Below are the code and all the weights of a small trained network. Each question names an input and a target symbol and asks about switching units off, where a switched-off unit gives its printed mean instead of its output.

import numpy as np


def w(rows, s, z=0):
    codes = np.array(rows[::2]) - 128.0
    scale = np.full(codes.shape[1], s)
    scale[-1] = z or s
    return codes * scale


def f(y):
    return np.maximum(y, 0)


def softmax(a):
    e = np.exp(a - a.max(-1, keepdims=True))
    return e / e.sum(-1, keepdims=True)


def log_softmax(a):
    a = a - a.max(-1, keepdims=True)
    return a - np.log(np.exp(a).sum(-1, keepdims=True))


def net(x, mask):
    ids = ['αβδζθλξπσφψω'.index(c) for c in x.split()]
    T = len(ids)
    res = E[ids] + P[:T]
    u = 0
    for l in range(2):
        q, k, v = (res @ M[l].T for M in (Q, K, V))
        z = softmax(np.where(np.tri(T) > 0, q @ k.T / 2**0.5, -1e9)) @ v
        res = res + np.where(mask[u], z, O[l][:, -1]) @ O[l][:, :-1]
        u += 1
        y = f(res @ A[l][:, :-1].T + A[l][:, -1])
        res = res + np.where(mask[u : u + 12], y, B[l][:, -1]) @ B[l][:, :-1]
        u += 12
    return log_softmax(res[-1] @ U[:, :-1].T + U[:, -1])


Q, K, V, O, A, B = {}, {}, {}, {}, {}, {}
E = w([
[172,135,168,187,186,158,84,161,194,113,140,132],'α',
[193,71,167,127,172,81,135,114,149,132,161,112],'β',
[169,67,164,139,135,195,154,132,128,133,79,68],'δ',
[185,246,145,90,154,97,189,99,211,143,211,126],'ζ',
[150,180,168,132,137,197,158,122,161,168,120,200],'θ',
[88,137,126,182,143,127,137,128,68,43,147,135],'λ',
[170,121,128,134,99,187,126,250,62,99,118,121],'ξ',
[145,225,145,164,108,101,96,139,139,131,81,130],'π',
[126,88,142,95,124,98,77,139,131,160,164,70],'σ',
[138,87,131,68,198,94,185,102,104,192,120,120],'φ',
[100,112,182,94,119,181,145,175,138,167,141,110],'ψ',
[100,118,125,135,170,115,132,232,150,165,183,187],'ω',
],0.02)
P = w([
[215,127,56,76,137,206,141,135,80,177,84,174],'0',
[131,112,78,132,88,123,214,204,189,84,105,130],'1',
[135,174,84,9,192,114,144,123,140,170,146,68],'2',
[116,83,102,131,86,98,168,134,211,103,113,126],'3',
[118,142,130,56,170,143,114,148,97,143,140,90],'4',
[131,79,111,154,86,92,184,120,173,126,128,118],'5',
[117,133,151,99,174,143,95,150,70,133,146,101],'6',
[136,74,121,157,87,73,190,108,157,135,131,119],'7',
[111,131,173,138,177,141,77,152,48,135,167,101],'8',
[139,63,127,148,91,59,189,93,145,140,135,114],'9',
[104,125,198,175,173,142,71,150,30,144,199,99],'10',
[137,51,134,139,96,42,186,75,134,144,129,114],'11',
],0.013)
Q[0] = w([
[146,89,204,45,238,137,174,185,155,154,144,150],'L0H1',
[153,169,141,135,72,179,111,48,120,226,79,255],'L0H1',
],0.0061)
K[0] = w([
[146,3,57,56,180,184,179,125,191,114,228,253],'L0H1',
[106,209,7,54,78,227,148,11,198,98,74,242],'L0H1',
],0.0037)
V[0] = w([
[183,135,212,46,65,44,53,201,136,199,28,83],'L0H1',
[106,62,165,51,130,157,32,107,66,58,255,96],'L0H1',
],0.0035)
O[0] = w([
[156,13,90,122,18,127,6,113,1,124,109,53,1],'L0H1',
[88,156,19,151,164,247,202,220,203,112,113,104,64],'L0H1',
],0.0077,0.00078)
A[0] = w([
[138,133,69,85,80,142,131,92,175,123,84,157,75],'L0N1',
[109,109,91,122,88,160,136,102,113,106,123,27,181],'L0N2',
[194,84,148,154,120,68,152,115,204,108,73,66,2],'L0N3',
[135,84,136,120,2,115,195,138,170,150,146,85,84],'L0N4',
[159,79,61,151,163,113,149,158,143,81,119,124,148],'L0N5',
[198,121,201,67,139,108,57,40,67,177,140,86,103],'L0N6',
[102,81,113,141,45,110,163,138,154,155,158,192,135],'L0N7',
[193,126,125,138,199,226,94,117,164,129,103,174,206],'L0N8',
[122,138,124,52,133,141,120,181,152,198,187,104,61],'L0N9',
[117,239,155,164,116,203,127,177,159,207,79,123,28],'L0N10',
[123,79,124,110,160,165,85,89,64,145,126,71,98],'L0N11',
[165,78,135,131,60,157,133,196,188,129,87,201,73],'L0N12',
],0.0082,0.003)
B[0] = w([
[208,138,144,99,154,98,207,141,105,97,212,170,136],'L0N1',
[82,124,141,127,194,31,117,91,159,161,115,120,194],'L0N2',
[224,154,76,144,151,152,144,79,69,177,166,121,201],'L0N3',
[67,60,35,38,115,216,91,80,130,98,108,169,203],'L0N4',
[158,118,174,90,92,123,114,147,139,118,158,67,238],'L0N5',
[87,97,132,160,64,236,57,255,140,90,154,132,253],'L0N6',
[126,35,143,110,40,118,67,145,142,127,136,166,204],'L0N7',
[162,69,127,189,70,169,157,166,138,184,130,70,206],'L0N8',
[169,15,115,231,144,204,144,188,140,148,103,158,220],'L0N9',
[198,116,117,105,255,10,164,55,148,122,135,84,189],'L0N10',
[140,233,143,205,72,131,202,115,96,184,133,201,190],'L0N11',
[133,188,178,17,116,239,105,119,51,57,93,140,180],'L0N12',
],0.0073,0.005)
Q[1] = w([
[113,116,177,190,66,66,151,127,228,17,106,66],'L1H1',
[130,134,163,106,132,211,118,45,103,156,133,2],'L1H1',
],0.0056)
K[1] = w([
[98,199,250,220,206,149,139,124,54,148,190,69],'L1H1',
[146,170,131,130,28,194,144,3,176,151,85,50],'L1H1',
],0.0059)
V[1] = w([
[52,95,125,189,145,93,179,81,72,35,156,113],'L1H1',
[157,124,254,139,144,113,152,132,179,84,65,76],'L1H1',
],0.0062)
O[1] = w([
[104,142,112,135,2,211,79,159,59,120,178,133,3],'L1H1',
[78,41,141,137,174,154,102,126,103,83,111,179,75],'L1H1',
],0.0097,0.0031)
A[1] = w([
[195,229,89,117,203,68,139,73,135,140,105,143,180],'L1N1',
[117,99,192,93,107,168,178,36,98,76,154,153,93],'L1N2',
[61,178,125,26,98,161,73,189,80,79,154,174,227],'L1N3',
[142,149,175,113,221,44,135,89,139,112,119,96,224],'L1N4',
[118,154,118,101,96,76,115,22,102,71,61,165,108],'L1N5',
[33,187,191,97,190,20,124,70,178,128,97,81,25],'L1N6',
[103,192,137,125,66,198,92,164,87,78,81,168,60],'L1N7',
[124,132,114,102,132,58,255,79,129,78,142,119,153],'L1N8',
[52,48,129,120,119,126,65,160,99,91,119,132,97],'L1N9',
[199,162,78,130,166,64,176,70,121,112,31,117,95],'L1N10',
[164,83,128,123,148,67,152,88,173,153,173,184,128],'L1N11',
[47,124,32,49,122,194,205,55,166,159,132,180,3],'L1N12',
],0.009,0.0046)
B[1] = w([
[218,39,62,131,124,150,126,156,149,91,87,182,217],'L1N1',
[134,163,129,80,161,168,109,91,125,153,107,213,191],'L1N2',
[84,119,162,119,49,51,116,149,65,120,109,141,252],'L1N3',
[135,135,144,102,69,120,107,201,112,200,109,131,255],'L1N4',
[128,91,106,182,112,110,166,71,66,120,91,161,161],'L1N5',
[153,133,178,130,79,194,212,91,253,23,178,130,169],'L1N6',
[165,187,182,100,188,153,209,69,193,127,186,104,208],'L1N7',
[125,120,124,122,161,158,29,184,99,167,114,125,212],'L1N8',
[170,133,77,124,182,135,176,107,177,118,107,105,221],'L1N9',
[117,245,162,155,156,128,123,28,86,96,171,79,197],'L1N10',
[77,164,158,147,97,103,125,81,101,101,173,135,236],'L1N11',
[55,217,92,174,141,76,172,186,135,56,85,161,163],'L1N12',
],0.011,0.0071)
U = w([
[218,83,121,144,212,202,236,162,165,129,130,148,191],'α',
[150,97,103,53,153,132,79,107,113,106,200,127,111],'β',
[117,160,116,102,184,156,147,92,139,121,99,120,109],'δ',
[140,159,93,160,149,104,122,150,146,85,168,192,2],'ζ',
[111,136,156,113,115,164,118,105,149,158,110,215,73],'θ',
[82,183,191,191,106,76,219,73,183,99,203,140,154],'λ',
[148,90,138,48,144,117,182,133,104,114,103,113,70],'ξ',
[153,70,101,185,117,63,184,85,87,103,90,167,119],'π',
[124,111,56,87,168,72,157,115,169,80,134,45,194],'σ',
[56,180,149,123,124,29,65,183,35,192,99,115,156],'φ',
[113,140,115,151,127,114,201,147,152,113,60,165,59],'ψ',
[107,47,140,153,2,121,96,249,83,160,86,202,174],'ω',
],0.007)

Each question gives the input, a string of symbols that net reads in full, and the target symbol t.
The units are the heads (2 rows each of Q, K, V and O) and the neurons (one row each of A and B). Each row of codes is followed by its name. A weight is (code - 128) times the scale printed after its matrix; where a second scale follows, it is the last column's (O, A, B and U).
mask holds one flag per unit, layer by layer, with each layer's heads first. A switched-off unit (its flag False) gives its mean, the last column of its rows in O or B, instead of its output. The means were averaged over made-up inputs and are rounded, as every weight is.
A unit's drop is (log p(t) with every unit on - log p(t) with that unit switched off) / (log p(t) with every unit on - log p(t) with every unit switched off).
The circuit of an input: a set's keep is (log p(t) with only the set's units on - log p(t) with every unit switched off) / (log p(t) with every unit on - log p(t) with every unit switched off). Starting from the 12 units with the biggest drops (on a tie, the unit counted first), units are removed one at a time, each time the one whose removal leaves the highest keep (on an exact tie, the one counted first), for as long as the keep stays at least 0.8.
circuit, biggest first: the units of the circuit, biggest drop first
unit that matters most: the unit with the biggest drop
k most important neurons: the k neurons with the biggest drops, biggest first
k most important neurons of layer l: the k neurons of layer l with the biggest drops, biggest first
input ω λ λ λ ξ, target α: unit that matters most => L0N9
input π λ ζ λ σ λ π π π, target λ: circuit, biggest first => L1N7; L0H1; L0N6
input ψ π θ δ λ λ β β λ, target φ: circuit, biggest first => L1N6; L1N1
input ω λ φ, target α: 2 most important neurons => L1N3; L0N11
input π ψ φ π λ, target α: circuit, biggest first => L0N6; L1H1; L1N1; L1N3
input λ λ ω π λ ω ζ, target α: 2 most important neurons => L1N3; L1N1
input λ π σ φ φ λ α λ α ω ψ, target α: 2 most important neurons => L1N3; L0N9
input λ λ π λ λ δ φ, target α: circuit, biggest first => L1N3; L0N9
input λ λ λ λ β λ λ, target λ: circuit, biggest first => L1H1; L1N7
input ω β ω, target ω: 2 most important neurons => L1N4; L0N9
input λ λ θ λ φ λ π ω π, target ω: circuit, biggest first => L0N10; L1N4; L1N1
input π ω π σ β λ σ, target ω: 4 most important neurons of layer 1 => L1N7; L1N10; L1N9; L1N6
input ω λ λ β δ α π ψ λ ω, target λ: 4 most important neurons of layer 1 => L1N11; L1N1; L1N4; L1N8
input π φ λ θ σ, target α: circuit, biggest first => L0N9; L1N9
input π σ λ ξ φ ξ ω, target α: circuit, biggest first => L0N9; L1N4
input ψ α ω λ λ ω α, target ω: circuit, biggest first => L1N7; L1N9
input ω λ λ π π λ π λ, target π: circuit, biggest first => L1N5; L0H1; L0N6
input π φ φ, target ω: circuit, biggest first => L0H1; L0N6
input ω α ξ λ φ ψ, target ψ: unit that matters most => L0N4
input π π λ λ π λ λ α α, target ω: unit that matters most => L1N4
input λ λ λ, target φ: circuit, biggest first => L1H1; L1N3; L1N1
input ω λ ω λ α ψ λ β ω λ λ, target λ: circuit, biggest first => L1H1; L1N7; L1N1
input ξ σ σ, target ω: 3 most important neurons => L0N11; L0N6; L0N4
input λ φ π, target α: 3 most important neurons => L0N10; L1N1; L1N6
input ξ λ δ θ θ, target ω: 4 most important neurons of layer 1 => L1N4; L1N7; L1N9; L1N10
input λ δ σ ψ ψ λ π λ π θ, target θ: 3 most important neurons => L1N2; L0N12; L1N8
input σ λ ω λ, target ω: circuit, biggest first => L1N7
